Below are the code and all the weights of a small trained network. Each question names an input and a class and asks about switching units off, where a switched-off unit gives its printed mean instead of its output.

import numpy as np


def w(rows, s, z=0):
    codes = np.array(rows[::2]) - 128.0
    scale = np.full(codes.shape[1], s)
    scale[-1] = z or s
    return codes * scale


def norm(h):
    return h / np.sqrt((h * h).mean(-1, keepdims=True) + 1e-5)


def f(y):
    return np.maximum(y, 0)


def log_softmax(a):
    a = a - a.max(-1, keepdims=True)
    return a - np.log(np.exp(a).sum(-1, keepdims=True))


def net(x, mask):
    res = np.array(x, float).reshape(1, 6) / 4 @ E
    u = 0
    for l in range(2):
        y = f(norm(res) @ A[l][:, :-1].T + A[l][:, -1])
        res = res + np.where(mask[u : u + 11], y, B[l][:, -1]) @ B[l][:, :-1]
        u += 11
    return log_softmax(norm(res)[-1] @ U[:, :-1].T + U[:, -1])


A, B = {}, {}
E = w([
[189,122,52,216,128,69,61,159,112,71],'x0',
[113,128,161,131,114,136,209,105,136,81],'x1',
[123,132,132,37,114,134,173,196,129,179],'x2',
[63,130,124,81,124,154,172,140,132,145],'x3',
[3,132,27,169,136,137,95,118,121,95],'x4',
[124,133,83,132,115,103,196,183,128,66],'x5',
],0.0066)
A[0] = w([
[120,126,106,120,141,133,164,131,134,82,40],'0.n1',
[187,120,153,159,128,134,128,112,136,113,79],'0.n2',
[206,118,163,168,145,118,126,109,122,105,40],'0.n3',
[87,122,94,130,124,112,238,176,119,68,26],'0.n4',
[187,124,125,110,137,129,129,164,130,137,82],'0.n5',
[206,129,130,121,112,117,114,177,128,144,73],'0.n6',
[41,121,206,47,134,148,197,88,134,198,32],'0.n7',
[171,123,136,153,124,135,110,118,120,125,64],'0.n8',
[190,131,181,1,129,127,203,182,128,213,2],'0.n9',
[140,132,80,156,139,119,33,156,127,149,8],'0.n10',
[203,137,150,160,131,125,127,113,129,102,25],'0.n11',
],0.015,0.0035)
B[0] = w([
[123,163,94,154,120,147,134,155,151,112,152],'0.n1',
[176,154,125,127,94,82,138,134,111,110,165],'0.n2',
[179,173,149,128,89,71,129,121,131,112,178],'0.n3',
[129,167,51,138,123,162,187,182,173,71,201],'0.n4',
[123,176,111,138,163,95,136,79,114,111,163],'0.n5',
[93,160,125,190,146,112,119,98,109,78,178],'0.n6',
[43,206,155,89,118,105,100,55,42,173,243],'0.n7',
[145,147,174,168,141,90,131,182,111,130,154],'0.n8',
[209,3,153,32,42,163,122,203,188,192,251],'0.n9',
[94,58,66,126,101,130,39,108,111,138,189],'0.n10',
[152,175,188,145,95,111,124,83,135,122,170],'0.n11',
],0.017)
A[1] = w([
[156,121,181,107,137,134,170,70,124,154,32],'1.n1',
[49,164,181,105,197,166,160,77,73,175,61],'1.n2',
[95,94,145,56,121,115,175,108,128,131,114],'1.n3',
[174,22,216,59,187,192,195,197,157,209,2],'1.n4',
[74,139,209,144,231,137,157,63,88,158,59],'1.n5',
[168,129,173,140,115,164,156,152,187,122,68],'1.n6',
[130,56,110,134,194,121,105,125,100,125,35],'1.n7',
[102,58,135,223,251,164,59,96,131,150,97],'1.n8',
[212,129,218,216,210,71,148,100,145,97,50],'1.n9',
[115,128,83,182,239,208,240,173,197,60,6],'1.n10',
[132,123,133,110,146,126,127,140,116,133,66],'1.n11',
],0.014,0.0018)
B[1] = w([
[91,128,56,163,155,135,118,226,169,132,174],'1.n1',
[125,202,100,155,205,116,141,127,82,136,212],'1.n2',
[185,112,158,121,245,159,120,118,157,187,216],'1.n3',
[157,49,144,102,85,170,124,151,193,144,255],'1.n4',
[81,190,114,84,133,82,151,119,89,116,162],'1.n5',
[58,154,144,175,154,199,77,82,112,154,177],'1.n6',
[99,73,120,152,149,139,116,66,126,131,168],'1.n7',
[82,3,99,121,182,109,127,130,100,101,198],'1.n8',
[164,168,228,205,154,62,162,138,132,114,211],'1.n9',
[123,122,116,158,175,228,249,111,161,18,210],'1.n10',
[127,136,99,137,108,107,133,124,158,140,135],'1.n11',
],0.019,0.0088)
U = w([
[67,4,71,177,159,93,53,96,86,99,54],'0',
[190,167,215,224,103,34,117,131,123,91,172],'1',
[168,53,178,44,78,186,121,180,183,219,254],'2',
[42,222,121,86,200,120,133,103,44,194,15],'3',
[100,149,72,167,146,204,217,152,161,37,118],'4',
],0.011,0.0008)

Each question gives the input, the list of numbers given to net, and the class t.
The units are the neurons (one row each of A and B). Each row of codes is followed by its name. A weight is (code - 128) times the scale printed after its matrix; where a second scale follows, it is the last column's (A, B and U).
mask holds one flag per neuron, layer by layer. A switched-off neuron (its flag False) gives its mean, the last column of its row in B, instead of its output. The means were averaged over made-up inputs and are rounded, as every weight is.
A unit's drop is (log p(t) with every unit on - log p(t) with that unit switched off) / (log p(t) with every unit on - log p(t) with every unit switched off).
The circuit of an input: a set's keep is (log p(t) with only the set's units on - log p(t) with every unit switched off) / (log p(t) with every unit on - log p(t) with every unit switched off). Starting from the 12 units with the biggest drops (on a tie, the unit counted first), units are removed one at a time, each time the one whose removal leaves the highest keep (on an exact tie, the one counted first), for as long as the keep stays at least 0.8.
circuit, biggest first: the units of the circuit, biggest drop first
unit that matters most: the unit with the biggest drop
k most important neurons: the k neurons with the biggest drops, biggest first
k most important neurons of layer l: the k neurons of layer l with the biggest drops, biggest first
drop when u is switched off: that unit's drop, to one decimal
input [6,-4,2,0,0,-5], class 0: unit that matters most => 0.n10
input [-2,-6,-3,0,-4,-7], class 1: circuit, biggest first => (0.n9, 1.n4, 0.n7)
input [-3,3,-7,-4,2,-7], class 1: 2 most important neurons => (0.n9, 0.n7)
input [0,3,5,1,7,-1], class 4: 2 most important neurons => (0.n4, 0.n9)
input [4,-5,-2,4,-3,1], class 1: 2 most important neurons => (0.n3, 0.n11)
input [-1,8,1,6,3,1], class 3: 2 most important neurons of layer 1 => (1.n2, 1.n4)
input [4,4,-5,5,8,-2], class 4: circuit, biggest first => (0.n9, 0.n7)
input [8,0,1,7,-5,5], class 4: 2 most important neurons of layer 0 => (0.n4, 0.n7)
input [-8,3,4,-4,4,5], class 3: 3 most important neurons => (0.n7, 1.n2, 1.n4)
input [0,7,5,4,8,0], class 4: 2 most important neurons => (0.n4, 1.n10)
input [4,-8,5,4,7,-8], class 0: drop when 0.n9 is switched off => 0.2
input [-5,1,-4,-1,5,1], class 3: drop when 0.n9 is switched off => 0.7
input [-2,1,-2,-8,5,-8], class 0: drop when 0.n7 is switched off => 0.3
input [-8,-6,1,8,5,5], class 3: circuit, biggest first => (0.n7)
input [-7,-6,8,-1,6,-7], class 3: 2 most important neurons => (0.n7, 1.n2)
input [2,4,-3,-1,6,-8], class 0: 2 most important neurons => (0.n9, 0.n7)
